Here is a tiny trained network, its code and every weight. The questions are about switching its units off for an input and a target symbol, where a switched-off unit gives its printed mean instead of its output.

import numpy as np


def w(rows, s, z=0):
    codes = np.array(rows[::2]) - 128.0
    scale = np.full(codes.shape[1], s)
    scale[-1] = z or s
    return codes * scale


def f(y):
    return np.maximum(y, 0)


def softmax(a):
    e = np.exp(a - a.max(-1, keepdims=True))
    return e / e.sum(-1, keepdims=True)


def log_softmax(a):
    a = a - a.max(-1, keepdims=True)
    return a - np.log(np.exp(a).sum(-1, keepdims=True))


def net(x, mask):
    ids = ['ΓΛΞΩαβδεημ'.index(c) for c in x.split()]
    T = len(ids)
    res = E[ids] + P[:T]
    r = res
    for j in range(3):
        rows = slice(2 * j, 2 * j + 2)
        q, k, v = (r @ M[0][rows].T for M in (Q, K, V))
        z = softmax(np.where(np.tri(T) > 0, q @ k.T / 2**0.5, -1e9)) @ v
        o = O[0][rows]
        res = res + np.where(mask[j], z, o[:, -1]) @ o[:, :-1]
    y = f(res @ A[0][:, :-1].T + A[0][:, -1])
    res = res + np.where(mask[3:27], y, B[0][:, -1]) @ B[0][:, :-1]
    return log_softmax(res[-1] @ U[:, :-1].T + U[:, -1])


Q, K, V, O, A, B = {}, {}, {}, {}, {}, {}
E = w([
[144,93,214],'Γ',
[161,85,80],'Λ',
[210,51,221],'Ξ',
[226,169,227],'Ω',
[138,125,89],'α',
[103,56,226],'β',
[146,50,44],'δ',
[138,95,65],'ε',
[93,187,116],'η',
[5,198,148],'μ',
],0.016)
P = w([
[108,50,2],'0',
[68,166,111],'1',
[81,184,118],'2',
[161,167,149],'3',
[71,233,180],'4',
[18,252,171],'5',
],0.0033)
Q[0] = w([
[237,102,138],'h0',
[138,185,80],'h0',
[156,122,85],'h1',
[238,130,162],'h1',
[87,124,52],'h2',
[76,2,175],'h2',
],0.0099)
K[0] = w([
[129,169,136],'h0',
[131,78,160],'h0',
[123,64,103],'h1',
[99,161,147],'h1',
[95,34,133],'h2',
[111,254,189],'h2',
],0.013)
V[0] = w([
[150,9,137],'h0',
[123,75,173],'h0',
[94,175,188],'h1',
[103,140,121],'h1',
[170,152,132],'h2',
[202,138,88],'h2',
],0.013)
O[0] = w([
[224,109,68,255],'h0',
[209,125,177,184],'h0',
[82,30,162,98],'h1',
[94,175,31,139],'h1',
[118,211,157,60],'h2',
[76,254,156,95],'h2',
],0.0091,0.0015)
A[0] = w([
[238,177,105,151],'n0',
[165,66,44,177],'n1',
[153,255,215,139],'n2',
[182,169,165,99],'n3',
[101,90,238,87],'n4',
[91,152,189,225],'n5',
[145,121,197,110],'n6',
[153,96,186,73],'n7',
[95,142,130,191],'n8',
[62,103,70,164],'n9',
[210,93,147,115],'n10',
[90,101,125,114],'n11',
[49,122,120,144],'n12',
[111,142,172,136],'n13',
[115,74,86,81],'n14',
[35,150,53,255],'n15',
[173,83,117,78],'n16',
[113,46,131,165],'n17',
[166,172,88,132],'n18',
[163,136,117,82],'n19',
[153,170,119,145],'n20',
[193,133,115,176],'n21',
[110,144,68,112],'n22',
[166,146,64,88],'n23',
],0.012,0.0068)
B[0] = w([
[90,128,122,243],'n0',
[106,161,209,224],'n1',
[113,121,91,221],'n2',
[38,142,152,169],'n3',
[187,190,67,208],'n4',
[231,79,88,218],'n5',
[118,192,152,174],'n6',
[42,181,186,172],'n7',
[148,64,168,177],'n8',
[135,177,240,188],'n9',
[106,121,89,200],'n10',
[158,175,37,156],'n11',
[177,127,90,188],'n12',
[206,174,100,164],'n13',
[11,174,93,154],'n14',
[66,96,204,246],'n15',
[41,137,95,170],'n16',
[178,64,25,197],'n17',
[128,81,109,187],'n18',
[115,184,133,148],'n19',
[120,62,111,171],'n20',
[89,113,171,205],'n21',
[84,255,205,167],'n22',
[189,152,80,179],'n23',
],0.0059,0.011)
U = w([
[224,54,98,255],'Γ',
[106,153,66,17],'Λ',
[141,118,52,181],'Ξ',
[136,68,151,150],'Ω',
[113,132,130,41],'α',
[108,58,6,88],'β',
[71,197,20,28],'δ',
[205,224,165,59],'ε',
[74,89,203,195],'η',
[73,2,108,78],'μ',
],0.008,0.0038)

Each question gives the input, a string of symbols that net reads in full, and the target symbol t.
The units are the heads (2 rows each of Q, K, V and O) and the neurons (one row each of A and B). Each row of codes is followed by its name. A weight is (code - 128) times the scale printed after its matrix; where a second scale follows, it is the last column's (O, A, B and U).
mask holds one flag per unit, heads first, then neurons. A switched-off unit (its flag False) gives its mean, the last column of its rows in O or B, instead of its output. The means were averaged over made-up inputs and are rounded, as every weight is.
A unit's drop is (log p(t) with every unit on - log p(t) with that unit switched off) / (log p(t) with every unit on - log p(t) with every unit switched off).
The circuit of an input: a set's keep is (log p(t) with only the set's units on - log p(t) with every unit switched off) / (log p(t) with every unit on - log p(t) with every unit switched off). Starting from the 12 units with the biggest drops (on a tie, the unit counted first), units are removed one at a time, each time the one whose removal leaves the highest keep (on an exact tie, the one counted first), for as long as the keep stays at least 0.8.
units of the circuit, in order: the units of the circuit, biggest drop first
most important unit: the unit with the biggest drop
k most important neurons: the k neurons with the biggest drops, biggest first
heads that matter: for each layer, one digit per head in row order, 1 if its drop is at least 0.15 and else 0, layers parted by /
drop when u is switched off: that unit's drop, to one decimal
input μ η η α, target η: units of the circuit, in order	(n15; h0)
input β β Ξ Ξ Ω Γ, target ε: heads that matter	011
input α α β μ β, target β: heads that matter	001
input Λ η β η η α, target η: heads that matter	000
input η α Ω η Ω ε, target η: most important unit	n15
input Ξ η Γ β μ Ξ, target β: heads that matter	011
input δ α μ η η δ, target η: units of the circuit, in order	(h0; n15; n9)
input η ε ε, target η: 2 most important neurons	(n15; n4)
input δ δ β β, target μ: units of the circuit, in order	(h2; n16)
input δ Ξ δ, target δ: units of the circuit, in order	(h1; n5; n22)
input δ β δ, target δ: units of the circuit, in order	(h1; n5)
input δ η δ Γ, target Γ: heads that matter	100
input Ξ μ ε Γ, target β: 2 most important neurons	(n17; n4)
input Ω Ω Λ Ω Ξ, target ε: heads that matter	001
input Γ η η Λ Λ, target η: 3 most important neurons	(n4; n5; n17)
input β η η η Ξ β, target Γ: most important unit	n5
input η Ω β, target ε: 3 most important neurons	(n4; n6; n13)
input Γ Ξ μ Ξ, target β: 2 most important neurons	(n17; n4)
input η η δ, target η: drop when n1 is switched off	0.1
input β η Γ, target Γ: drop when n19 is switched off	0.0
input δ Ω Γ, target ε: most important unit	h2
